Each row has a class, written as a number after it.
[ 133  222  105   62  173  162   -8   16  -47   50  113  185  206 -163
  213 -137  -42 -150  131  -28  284  190   49   27  -60  -78 -370  256
 -114 -592  173 -139 -118  124    3   72  271  124  203]	0
[-133 -146 -369  204 -186 -267  -78  170  -14  448   31  -97 -181  -92
 -153   82   55 -171 -508 -165   87   -4 -100 -631  -21 -244  624  304
   88 -239  455 -308  180  196  275   31  -48 -424 -323]	6
[ 117 -139 -242  550 -238  454  159  -31  -88 -185  -19 -287  207    5
  -72   -5   75  -15  236  -76  175  300   24   33   39  -92  325  288
  154  117   -2  191  184 -199 -266  -98 -287    0  356]	0
[ 154 -361 -121  310   92  475  148 -100 -166  -32  139  472 -122   24
  149  212  -56  -77   55   79  -94   -3 -172 -202 -222 -103  151   80
 -338  -34 -134  -49   72  -36 -157   67  103  348  192]	5
[ -80   20  -36  519 -147  426  259  371 -244 -180  167 -214  221   73
 -194  164    6  105  353 -180  222  200  -47   36  -16 -136  321  125
  423   -8 -329  -12  251 -614 -191   78 -145  104  163]	4
[-227   82   46 -410  -72 -447 -308   40  182  299 -198 -225   84  133
   33  140 -202  286 -271 -233  220  257  213 -115 -297  -86 -419  899
  488  208  169   88   81  324  169  -19 -159 -294  347]	3
[ -28   82 -221  731   88  312  142  238   12 -220 -296  -58   50   65
   92  -34  208   -1  306  -70   85  102   48 -212  -71   -6  -32  359
  114 -399 -252  156   78 -190 -271  174   26 -214  239]	6
[ 294 -186   40  107  167  128   40 -112    0   93  -39  426   18  -45
  144  -83 -107  -72  -65   -7   66 -106   -8 -389 -164  -82 -116  123
 -183 -333 -258   -3   38  -62  -75  272  297  -87  -59]	7
[ -16   66 -269  758  109  407  230  200   22 -261 -212  -54   16   68
   53   26  166  -98  274  -80   31  137   56 -127  -85    2   20  281
  167 -408 -274  124  114 -337 -279  201   57 -170   56]	3
[-110  231 -108 -469 -311 -119 -236 -169  -78  107 -257  -79  147  264
   74  219 -136  278 -445   40  201  289  161  108  -97  -54   63  548
  533  475  304  249  643  217   36  -83  -70  220  -29]	7
[-190   42  128 -565 -165 -493 -309  -17  133  288 -260 -112  108  139
   78  116 -240  293 -350 -170  155  265  191    7 -238  -33 -273  886
  409  253  220   67   36  174  162   33 -126 -242  335]	1
[ 166  159   -7  112  173  138  -64   12  -32   29  133  174  196 -163
  157 -118  -33 -146   66  -35  282  156   69  -71  -91  -84 -340  258
  -12 -469  102 -146  -17   98   30  128  302  185  270]	7
[  -3  177 -215  678   79  286  166  200   -1 -234 -212  -70    3    7
   87  -53  176  -70  251 -114   91  122   47  -90  -42   39   -4  365
  246 -507 -202   99   64 -340 -282  216   78 -145  103]	4
[ 313 -153   62   91  234  147   80 -170  -25   95  -53  327  -32 -106
  145 -158  -62 -107  -31  -45  115  -61   19 -343 -177  -65  -31   89
 -176 -502 -239   32   39   24  -60  206  171  -88  -85]	8
[ -59  222  -67 -525 -267 -231 -286 -308 -107  278 -289 -176  107  259
  176  113  -99  167 -572  -31  234  289  186    4 -146   18   91  714
  486   81  291  207  417  414   27   42   49    1  -85]	3
[ -82  193  -95 -504 -261 -139 -289 -250 -123  134 -298 -102  151  296
  121  210 -170  238 -418   -6  224  345  182   43 -118  -26  122  631
  489  351  351  212  599  297  -29 -114 -106  137    7]	0
[ 326 -224  146  -60  209  212  109 -263   66   92  -13  289  -29  -53
  191 -113 -113  -78 -108    6   36  -88   -1 -266 -177  -60  -40   47
 -279 -392 -184   49  -45  -77  -89  220  203  -70  -89]	2
[  17  184 -252  673   69  249  128  192   58 -258 -303  -50   42   46
    9  -26  104  -23  296  -95   53  134   99 -181  -16   22  -79  335
  211 -372 -236   97  114 -358 -315  173   69 -243  111]	2
[-387  -61 -382   31 -254 -205  100  331 -105  314  290   21   24   61
 -372  289 -397  -90 -491 -143   24 -144 -152 -332    6 -288  606   25
  221   99  380 -383  351 -135  236   97  -20 -346 -317]	2
[-186   44   72 -424  -99 -438 -296   84  103  262 -226 -161   56  153
   73  131 -176  244 -275 -186  201  239  212 -181 -264  -61 -272  845
  461  217   98   80   18  224  161   54 -113 -263  336]	6
[ 299 -177   15   -4   90   90  -16  -59   61   67  -62  318   26 -111
   70 -109 -122  -63 -142  -12  106  -35  131 -261 -150  -76 -159  172
 -149 -237 -191  -46 -132 -128    3  216  271 -147  -50]	5
[ 112  -96 -306  586 -212  418  177  -57  -35 -147  -17 -247  181   64
  -79  -14  122  -56  234  -83   96  174  -25   65   27  -45  150  300
  162   23 -123  232  224  -54 -236  -70 -259  -56  299]	7
[-320  -30 -365  -48 -247 -306   63  210  -34  327  243  -16   35  148
 -333  256 -360 -131 -496 -161   39 -151  -89 -267  -80 -346  520   57
  133   21  382 -363  338  -69  215  164  -10 -430 -246]	2
[-194  100  -52   73  -11 -312 -170 -102   99  331  -94 -140   32  363
  117  250   84  178 -250  -40  157  178  122 -212 -300 -202 -390  835
  269  -54  220   82  382  498   89   70 -135 -179  342]	2
[-194  -83 -367  284 -146 -179   17  171  -29  402   49  -25 -116  -97
 -183   89   -8 -211 -504  -36  121   22  -90 -593   -1 -240  684  248
   62 -183  458 -290  281  172  245   61   33 -318 -220]	0
[-128  171   74   26   42 -403 -146 -166   52  394  -96 -111   15  420
  187  168   52  143 -256   -1  155  118   69 -212 -284 -147 -271  840
  235 -291   82  135  310  501   21  183  -96 -255  322]	2
[ 189 -301    0  336  194  427  176 -187 -205   17  154  350 -120    8
  174   81   13 -173  138   74  -76   50 -163 -298 -109  -49  167  110
 -392 -282 -138  -80   20  119  -96   25  108  254  159]	2
[-441  -54 -358   29 -261 -309    2  383  -99  242  263   85  -23   96
 -392  307 -431   14 -408 -165  -17 -129 -146 -380  -14 -274  500   68
  297  293  353 -406  357 -291  216  191   45 -362 -258]	1
[-182  -92 -423  213 -176 -242 -112  172    7  435   35  -12  -90 -147
 -176  115    3 -117 -484  -99   73    2  -67 -607    6 -219  608  186
   58 -149  511 -312  233   70  280   -6   -8 -309 -276]	1
[ 232 -215   36  -28  133  245   69 -165   19   42  -43  395  -12 -111
  197  -39 -113  -54 -143   -6  101  -40   12 -258 -184  -63   19   78
 -208 -200 -120   46   55 -122  -62  207  212   65 -101]	2
[ 132 -353  -86  286  110  652  239  -98 -148 -103  160  412 -117  -28
  145  232  -95 -101   93  125  -77  140 -148 -119 -200  -93  226  101
 -301   80  -39  -18  103  -95 -150   14  132  485  239]	5
[-351 -162 -364   91 -166 -202  147  286  -72  300  284  -50   -9  157
 -371  268 -309  -50 -436 -186   -2 -194 -223 -324 -110 -385  515   14
  178   84  347 -340  393  -51  239  136  -89 -319 -230]	8
[ 114   42   92    6  130  202    4   58  -80    0  161  213  149 -166
  278  -80  -48  -63   -8    3  255  160   13   21 -124 -117 -198  152
  -43 -401  144 -109   18  -84   13  145  249  196  235]	4
[-403  -86 -411  150 -188 -223  164  338  -86  238  237   43  -20  146
 -377  293 -376  -37 -387 -168   24 -160 -139 -297  -86 -371  436   10
  233  253  364 -329  512 -122  204  161  -42 -302 -253]	8
[-143 -108 -390  129 -126 -176   67  196 -104  240  104 -119 -143   86
 -243   54 -210 -103 -301 -100   94  -86 -230 -551   -9 -285  671  229
  169 -157  155 -251  492  166   54   57   43 -402 -227]	5
[ -47  174  -96 -376 -285 -160 -216 -192  -70  178 -254  -80   71  304
   92  213  -25  271 -425  -19  173  249  131    1 -126  -67  111  612
  494  246  220  255  515  325    4  -93 -143   47 -150]	5
[  58 -175 -304  553 -260  505  297   -7  -43 -154   57 -311  136  -15
  -81   29  122  -55  176  -99  144  290   23  115  -31 -164  226  272
  180  151  -31  176  264 -110 -187 -122 -312   15  250]	3
[-120  -84 -438  179 -146 -130   28  131  -97  184  100 -128 -149   52
 -250   76 -244 -122 -290 -121   70  -74 -257 -504    1 -287  714  194
  220  -80  257 -222  618  150   62    5  -10 -333 -157]	7
[-202  -61 -384   76 -137 -201   34  257 -124  217  124 -156 -177   39
 -228   56 -275  -98 -221  -95   64  -19 -205 -542   16 -272  669  127
  222 -162  131 -257  543   32   54   64   35 -474 -159]	8
[ -78  154  -77 -494 -241 -158 -277 -208 -103   84 -356  -59  107  330
   71  233 -183  293 -429   22  168  344  143  -20 -101  -88  217  616
  486  440  332  195  675  148    6  -96 -100   68  -60]	0
[-191  -78 -312  109 -102  -70   92  278 -186  229  167 -201 -141   82
 -219   36 -271 -121 -229 -121   78   25 -263 -562   48 -262  743  169
  266 -163  152 -257  478   97   97   50   32 -385 -153]	8
[ -61  107 -193  692   29  307  228  334   52 -273 -182   20  -17   39
   79   26  177  -21  291  -94   41  127   52 -152  -60  -61    2  282
  258 -307 -278  123  107 -540 -216  213   44 -176   55]	4
[-160  -75 -348  283  -42 -254  -65   62  -73  484    7  -36 -130  -61
 -100   52   60 -196 -518  -94   99   16 -106 -649   -2 -123  720  312
   40 -405  485 -303  260  259  228  134   80 -350 -299]	1
[ 132 -416  -79  253  153  539  119  -85 -231  -77   62  426 -123  -14
  205  196  -57  -64  107   91 -104   67 -157 -253 -135  -57  224   93
 -371   38 -100  -57   41  -75 -120   47  139  375  156]	6
[-176 -142 -372  124  -92  -63   67  172 -133  195   72  -94  -88  103
 -192  147 -262  -96 -225  -90   58  -23 -230 -502   -1 -276  741  127
  132  -60  227 -243  581   65   28    4   21 -358 -180]	0
[-395  -71 -345   50 -243 -289   25  360  -82  295  266   51  -24  116
 -297  290 -326   -3 -471 -166   19 -132 -106 -292  -23 -332  408   33
  274  278  436 -392  445 -230  271  138  -32 -341 -288]	4
[ 162 -342  -71  254  118  536  170  -95 -279  -18  154  345 -150  -27
  269  140  -20 -161  114   69  -47   52 -171 -250 -177  -61  286   55
 -384 -248 -148  -32  -13   18 -138   54  126  347  145]	6
[-179 -117 -368  250 -119 -179   39   73   39  424  -29   85 -166  -68
 -143  157   50 -143 -530  -76   63   -6 -113 -507  -62 -168  737  194
   63 -115  499 -221  416  166  199   80   14 -272 -324]	5
[-181  165  -46    4   23 -421 -267 -145   12  350 -101  -67   60  397
  209  219   82  146 -235  -39  157  160  128 -208 -281 -151 -242  780
  287 -230  171   57  392  500   57  157  -87 -202  349]	1
[  91 -120 -306  510 -300  417  226  -46 -105 -109   69 -294  152   10
  -50  -22  126  -42  135  -81  143  245  -15  119   24 -126  296  278
  213   38  -80  210  179  -60 -256  -30 -329    4  328]	8
[ 289 -200   19   42  248  147   49 -222   -3  168  -36  352   36 -116
  218  -91  -87 -111 -134  -18  141  -33    8 -357 -197  -76   15  133
 -185 -416 -134   28   25   54  -69  242  247  -53  -98]	3
[  -2  227 -224  655   51  280  179  240   49 -234 -232   -8   40   46
  -41  -33   92  -46  309  -73   38   61   81 -163  -22  -14 -145  271
  185 -371 -306  115   59 -360 -250  204  101 -187   59]	7
[  -5  157 -145  658   47  308  187  328   -1 -300 -275  -36    1   60
   35  -14  138  -27  311  -76   71  198  102 -169    2  -63   11  299
  277 -243 -249   67  104 -507 -255  240   58 -177   72]	6
[ 132 -125 -271  579 -205  508  272 -123  -88 -165    9 -297  222   63
  -74   -4  143  -57  231  -37  136  197   -8  134    9 -156  175  238
   35   10    0  175  231  -47 -235 -141 -289   84  324]	0
[-110  167  -97   57  -74 -353 -161 -106  108  297 -103 -150   54  386
  105  222  118  117 -263  -69  183  145  124 -118 -381 -271 -405  831
  298 -159  173  115  407  505  124  104  -98 -190  349]	7
[ -62   95  -80 -493 -245 -163 -252 -211 -135  183 -314 -102   99  261
  178  173  -97  265 -531  -47  213  259  150   45 -157  -50  116  661
  485  263  293  225  527  313   53  -57 -119   69  -70]	4
[ 312 -242   87   -3  139  213  115 -137   54   41  -38  390   -7 -132
  117  -85  -85  -57 -107    0   79  -28   69 -249 -191  -65  -77   76
 -196 -251 -170   17  -34 -121  -44  171  216  -17 -113]	5
[ 336 -287   34   -6  179  122  -13 -235   47  153  -16  249   24  -89
  207 -100  -53  -85 -149  -34   78 -112   66 -324 -200 -111  -86  102
 -237 -448 -219   29 -128  -12  -30  185  141 -118  -85]	3
[-147  294  -84 -392 -213 -169 -186 -215  -82  182 -236 -130   85  265
   81  164  -99  210 -471   51  191  289  170   25  -85  -38   94  578
  549  259  286  210  604  288   55  -24  -29   86  -86]	3
[-140   15  -76  510 -173  394  264  364 -249 -191  108  -84  204   53
 -230  183  -46  149  334 -119  167  170  -71  -66   41 -121  315   84
  364  131 -344    4  288 -605 -208   54 -213   91  135]	2
[  10  231 -204  650   27  331  217  217   47 -228 -216  -83   73   45
   54  -15  141 -110  297  -93  112  210   74  -49  -16  -49   13  303
  226 -380  -98  119   93 -347 -270  108   -6 -100   53]	0
[-120    1 -329  198  -49 -263   23  176  -66  283  148 -185 -129   34
 -204   -7 -148 -170 -251 -162  112 -101 -202 -573   -5 -300  516  219
  214 -471  144 -284  376  196   87   87   41 -545 -274]	3
[ 291 -181   66   -4  211  108   50 -167   55  142  -55  330  -60 -107
  262 -129  -40  -45 -128  -43  121  -23   14 -349 -232 -103 -154  211
 -149 -383 -111   34   47  -23  -57  215  204  -84  -45]	4
[ 344 -151   51   -3  242    8  -58 -257   17  145 -123  370   21  -62
  222 -152  -30  -80  -71  -83   80  -87   73 -380 -195  -25  -63  135
 -245 -548 -183    1  -49   64  -44  191  189 -151  -81]	1
[-222   68  111 -457 -131 -485 -271   33  119  324 -238 -194   89  169
   72  127 -143  279 -262 -191  181  285  166 -173 -238  -60 -322  868
  435  195  143   59   67  261  160   19 -136 -296  388]	2
[-164  100  121 -514 -160 -472 -277   21  112  336 -221 -168   48  164
   81   85 -185  260 -259 -188  199  342  166 -118 -250  -94 -285  842
  429  183  187  104  130  268  145   16 -141 -307  311]	8
[-136  107  -85   78   15 -250 -158 -124   55  314  -94  -93   30  332
   74  262   82  175 -190  -21  177  148   88 -218 -341 -252 -338  809
  210  -29  206  115  376  525   95   11 -164  -74  344]	6
[ 115 -176 -228  556 -224  460  234  -62 -106 -173   18 -306  142    7
  -40  -28   59  -19  171  -60  120  232  -50  101   13  -85  286  350
  170   18  -14  186  200 -152 -280  -29 -213  -44  379]	4
[ 146 -289  -84  326  187  523  133 -111 -152  -52  171  347 -108   11
  126  172  -40 -153  138  107  -86   80 -191 -209 -160  -68  119  122
 -312 -124 -110  -71   99  -36 -119   71  167  374  225]	7
[-185  160  -65    2   21 -359 -203 -110   37  353  -93  -88   42  429
  142  245   47  226 -224   -8  138   89   56 -206 -345 -225 -390  816
  232 -157   91  112  381  513   65  111 -106 -170  339]	1
[-194  176  -23   51   22 -373 -275 -149   27  300 -161  -57   50  346
  102  201   81  194 -218  -25  162  148  147 -270 -276 -145 -358  801
  296 -118  197   54  386  470   89  139  -65 -148  355]	1
[-381  -51 -338   52 -232 -225   36  343  -74  284  240  -15   22   86
 -363  277 -382  -31 -481 -171   43  -87 -108 -310   -8 -347  491   72
  315  206  421 -413  383 -242  223  167  -15 -341 -300]	3
[-229  208  -87  155   50 -366 -170  -89   88  338  -91  -75   34  357
   67  234   77  182 -196  -26  175  141  107 -239 -333 -188 -425  861
  280  -74  139  128  373  596  131  101  -27 -225  331]	3
[ -65  217 -133 -427 -273 -204 -311 -221 -124  150 -244 -122  134  253
   51  178 -152  230 -474   -1  219  268  160   10  -92  -35   10  648
  544  303  332  158  584  252   36  -19  -28  130  -22]	7
[ -45  216  -73 -421 -204 -240 -307 -283 -143  226 -330 -139   53  312
  122  168  -88  222 -406  -68  199  289  160   -6 -138   20   99  680
  517   88  214  233  562  406  -10   -5  -98  -46  -80]	8
[-101   27 -461  274 -126 -376  -70   61  -20  489   22  -77 -124  -78
 -183   16    2 -275 -504 -120  105  -29  -23 -665   29 -159  602  263
   80 -456  451 -332  247  287  194   62   93 -518 -358]	0
[-139 -145 -386  115 -125  -77   78  139 -121  224   65 -165 -175   35
 -130   96 -186 -125 -299 -108   39   30 -204 -592    6 -250  814  206
  134 -234  240 -240  498  100   53   -9   27 -393 -202]	2
[-181 -133 -393  209 -190  -92   37  151    9  345   68  -52 -144 -105
 -206  121    2 -141 -502  -51   52   31  -91 -598  -23 -217  623  162
  107  -52  447 -268  389   50  228   31   63 -190 -259]	7
[  83 -345  -86  242   98  509  166  -38 -118  -80  129  439 -130  -40
  161  211  -33  -74   83  108  -72  106 -115 -160 -184  -74  107   91
 -262  112  -97  -47   90 -100 -108   44  132  422  209]	5
